Below is a small trained network, with its code and all its weights. Each question gives an input and a target symbol and asks what happens when units are switched off, that is, made to give their printed mean instead of their output.

import numpy as np


def w(rows, s, z=0):
    codes = np.array(rows[::2]) - 128.0
    scale = np.full(codes.shape[1], s)
    scale[-1] = z or s
    return codes * scale


def f(y):
    return np.maximum(y, 0)


def softmax(a):
    e = np.exp(a - a.max(-1, keepdims=True))
    return e / e.sum(-1, keepdims=True)


def log_softmax(a):
    a = a - a.max(-1, keepdims=True)
    return a - np.log(np.exp(a).sum(-1, keepdims=True))


def net(x, mask):
    ids = ['ΔΛΞΦΨΩαβγεζηθμπσ'.index(c) for c in x.split()]
    T = len(ids)
    res = E[ids] + P[:T]
    q, k, v = (res @ M[0].T for M in (Q, K, V))
    z = softmax(np.where(np.tri(T) > 0, q @ k.T / 3**0.5, -1e9)) @ v
    res = res + np.where(mask[0], z, O[0][:, -1]) @ O[0][:, :-1]
    y = f(res @ A[0][:, :-1].T + A[0][:, -1])
    res = res + np.where(mask[1:9], y, B[0][:, -1]) @ B[0][:, :-1]
    return log_softmax(res[-1] @ U[:, :-1].T + U[:, -1])


Q, K, V, O, A, B = {}, {}, {}, {}, {}, {}
E = w([
[5,159,155,39,202,137,156,71,164,194,51],'Δ',
[219,119,224,174,134,85,238,162,91,167,128],'Λ',
[127,180,123,153,157,247,127,166,100,146,15],'Ξ',
[149,95,196,201,170,159,107,87,19,60,91],'Φ',
[164,91,92,96,76,159,206,180,197,197,121],'Ψ',
[103,111,70,175,69,108,104,21,93,180,193],'Ω',
[83,193,84,174,69,125,104,87,55,223,127],'α',
[133,173,51,138,97,62,133,45,61,202,185],'β',
[212,202,63,96,168,54,147,99,146,133,59],'γ',
[170,68,175,40,104,163,148,89,115,65,125],'ε',
[137,82,157,172,222,126,110,167,107,221,139],'ζ',
[40,146,150,115,49,86,135,171,162,82,105],'η',
[140,41,136,84,76,131,112,150,157,181,72],'θ',
[184,65,50,109,85,160,107,217,32,130,196],'μ',
[188,104,163,42,197,190,110,87,109,147,130],'π',
[107,178,92,62,191,122,135,211,90,96,161],'σ',
],0.012)
P = w([
[132,125,112,192,107,197,253,57,92,142,63],'0',
[113,128,90,183,111,175,236,69,82,155,102],'1',
[103,126,100,180,112,160,214,74,82,165,126],'2',
[108,140,101,167,116,148,191,83,97,169,128],'3',
[108,132,99,159,112,129,173,93,94,167,124],'4',
[107,145,114,145,113,128,147,102,91,168,125],'5',
[115,145,113,126,110,112,133,108,91,172,129],'6',
[121,146,127,120,112,107,110,124,94,163,125],'7',
[117,148,124,108,106,93,91,122,96,156,119],'8',
[121,142,124,102,109,82,74,122,106,158,130],'9',
[130,157,142,87,101,84,51,135,100,158,125],'10',
[128,144,150,78,108,62,31,143,107,149,125],'11',
[136,150,148,78,106,62,15,150,107,139,108],'12',
[123,154,129,97,120,70,37,142,113,140,85],'13',
],0.0068)
Q[0] = w([
[96,167,106,99,156,115,117,119,208,101,39],'head 0',
[127,149,106,105,190,132,75,97,35,172,117],'head 0',
[204,74,229,137,255,230,164,206,229,37,85],'head 0',
],0.0089)
K[0] = w([
[90,182,89,130,135,114,172,71,164,140,97],'head 0',
[150,140,144,101,188,130,32,129,105,141,110],'head 0',
[124,123,120,197,143,172,252,93,93,143,106],'head 0',
],0.013)
V[0] = w([
[120,166,86,154,173,115,104,101,76,228,126],'head 0',
[164,241,76,100,183,118,163,165,107,2,186],'head 0',
[177,58,152,113,226,215,116,128,127,147,135],'head 0',
],0.0081)
O[0] = w([
[117,126,65,151,164,128,138,88,124,78,2,226],'head 0',
[111,214,120,146,152,120,102,90,107,114,227,5],'head 0',
[64,60,86,104,134,94,84,135,102,145,132,70],'head 0',
],0.0092,0.0029)
A[0] = w([
[59,168,184,158,29,106,149,195,205,22,96,216],'neuron 0',
[131,80,81,102,110,33,211,110,203,251,110,253],'neuron 1',
[106,65,188,64,224,61,216,209,124,50,42,176],'neuron 2',
[230,96,124,230,75,129,143,132,44,113,137,181],'neuron 3',
[114,84,98,204,186,103,113,169,111,205,134,63],'neuron 4',
[239,107,123,55,135,173,173,5,88,57,155,187],'neuron 5',
[43,103,47,131,57,89,100,181,75,188,255,83],'neuron 6',
[46,136,56,198,194,13,36,54,79,85,108,144],'neuron 7',
],0.0061,0.0024)
B[0] = w([
[84,115,142,141,77,77,184,137,107,131,116,213],'neuron 0',
[164,150,173,93,103,129,60,150,198,128,116,240],'neuron 1',
[123,156,164,128,167,143,144,109,96,154,221,253],'neuron 2',
[120,198,118,129,69,153,6,98,91,85,153,182],'neuron 3',
[158,68,130,171,124,95,114,135,121,185,129,162],'neuron 4',
[164,91,121,105,149,83,193,76,123,108,118,199],'neuron 5',
[127,102,104,101,113,111,157,159,138,230,178,158],'neuron 6',
[69,116,119,171,182,72,126,154,155,79,120,214],'neuron 7',
],0.011,0.0067)
U = w([
[130,127,132,116,141,145,127,173,112,112,115,78],'Δ',
[63,146,153,165,59,56,192,144,118,139,121,155],'Λ',
[117,159,70,166,119,226,134,154,60,154,4,252],'Ξ',
[137,128,137,134,134,136,125,159,120,110,119,40],'Φ',
[64,125,156,207,130,119,55,76,60,25,155,60],'Ψ',
[130,115,137,141,130,143,124,143,132,110,130,35],'Ω',
[213,240,200,176,110,135,64,73,79,184,190,78],'α',
[117,83,100,159,83,168,85,87,188,61,106,131],'β',
[212,198,73,154,161,42,143,121,173,93,56,94],'γ',
[65,79,64,84,105,109,72,157,148,78,49,110],'ε',
[128,35,137,202,170,81,122,199,160,178,127,119],'ζ',
[25,192,204,61,198,188,108,112,174,154,111,118],'η',
[206,104,131,87,67,185,71,210,223,133,67,154],'θ',
[129,114,49,90,72,143,105,173,66,193,187,96],'μ',
[195,20,140,77,150,139,234,69,87,135,140,209],'π',
[90,194,84,157,212,146,199,182,125,119,255,214],'σ',
],0.0069,0.0034)

Each question gives the input, a string of symbols that net reads in full, and the target symbol t.
The units are the heads (3 rows each of Q, K, V and O) and the neurons (one row each of A and B). Each row of codes is followed by its name. A weight is (code - 128) times the scale printed after its matrix; where a second scale follows, it is the last column's (O, A, B and U).
mask holds one flag per unit, heads first, then neurons. A switched-off unit (its flag False) gives its mean, the last column of its rows in O or B, instead of its output. The means were averaged over made-up inputs and are rounded, as every weight is.
A unit's drop is (log p(t) with every unit on - log p(t) with that unit switched off) / (log p(t) with every unit on - log p(t) with every unit switched off).
The circuit of an input: a set's keep is (log p(t) with only the set's units on - log p(t) with every unit switched off) / (log p(t) with every unit on - log p(t) with every unit switched off). Starting from all 9 units, units are removed one at a time, each time the one whose removal leaves the highest keep (on an exact tie, the one counted first), for as long as the keep stays at least 0.8.
units of the circuit, in order: the units of the circuit, biggest drop first
unit that matters most: the unit with the biggest drop
top k neurons: the k neurons with the biggest drops, biggest first
drop when u is switched off: that unit's drop, to one decimal
input ε Ψ σ ε ζ η Ω η π, target π: units of the circuit, in order -> neuron 5
input η ε Λ θ σ γ Ξ ε Ξ Ω, target μ: units of the circuit, in order -> neuron 6; head 0
input Ψ Φ Φ Δ ε β Δ β, target γ: units of the circuit, in order -> head 0; neuron 2; neuron 7
input Δ ε Δ Ξ β ε Φ β, target μ: units of the circuit, in order -> neuron 6; head 0
input ε η α ε Ξ Δ β α ζ ζ Ψ η ε, target π: units of the circuit, in order -> neuron 5; neuron 1
input Λ θ γ π η Δ ε ζ Δ γ ε β, target μ: units of the circuit, in order -> head 0; neuron 6
input Ω γ π Ω ε η ε Λ Φ ζ μ, target μ: units of the circuit, in order -> neuron 6; head 0
input ε η Δ η θ Δ ε α, target μ: units of the circuit, in order -> head 0; neuron 6
input Ψ Δ Ω ζ β, target ε: units of the circuit, in order -> head 0; neuron 7
input Δ Δ η β Δ η α η γ Ω α σ, target σ: top 2 neurons -> neuron 1; neuron 3
input ζ η η Ω, target α: units of the circuit, in order -> head 0; neuron 3
input σ α μ, target μ: top 2 neurons -> neuron 6; neuron 3
input ζ Ξ η β π η η Ω θ β, target θ: units of the circuit, in order -> head 0; neuron 1
input π β γ ζ η ε ε θ Ξ Δ η Λ α, target α: unit that matters most -> head 0
input σ ε η Φ ε Ω Λ γ β η ε Ψ α, target μ: top 3 neurons -> neuron 6; neuron 2; neuron 1
input Ω π π ζ α β, target ε: units of the circuit, in order -> head 0; neuron 2
input ζ σ η β, target σ: units of the circuit, in order -> head 0; neuron 7
input η β ε Ψ η η γ η ε η ε η Δ π, target π: top 4 neurons -> neuron 5; neuron 1; neuron 3; neuron 7
input η ε ζ η Δ Δ α, target Ξ: units of the circuit, in order -> head 0; neuron 2
input η α Δ η Φ η Λ ε ε Ω π ζ, target ζ: top 3 neurons -> neuron 4; neuron 7; neuron 3
input η ζ Ω π Φ Λ, target α: top 2 neurons -> neuron 3; neuron 2
input η ζ η ε ζ Ξ Φ Δ Δ β θ, target θ: top 2 neurons -> neuron 1; neuron 7
input η η π β β, target ζ: top 3 neurons -> neuron 7; neuron 6; neuron 4
input ζ Ξ γ Φ Φ, target Ψ: top neuron -> neuron 3
input θ ε θ α, target θ: drop when head 0 is switched off -> 0.6
input Δ ε Λ ε η ζ η η η Φ β, target α: drop when head 0 is switched off -> 1.7
input π Φ ε Ψ σ Ω ε π γ β, target ζ: drop when neuron 7 is switched off -> 0.5
input Ψ η η α ζ η ζ σ α ε π Φ α, target ζ: drop when neuron 3 is switched off -> 0.1
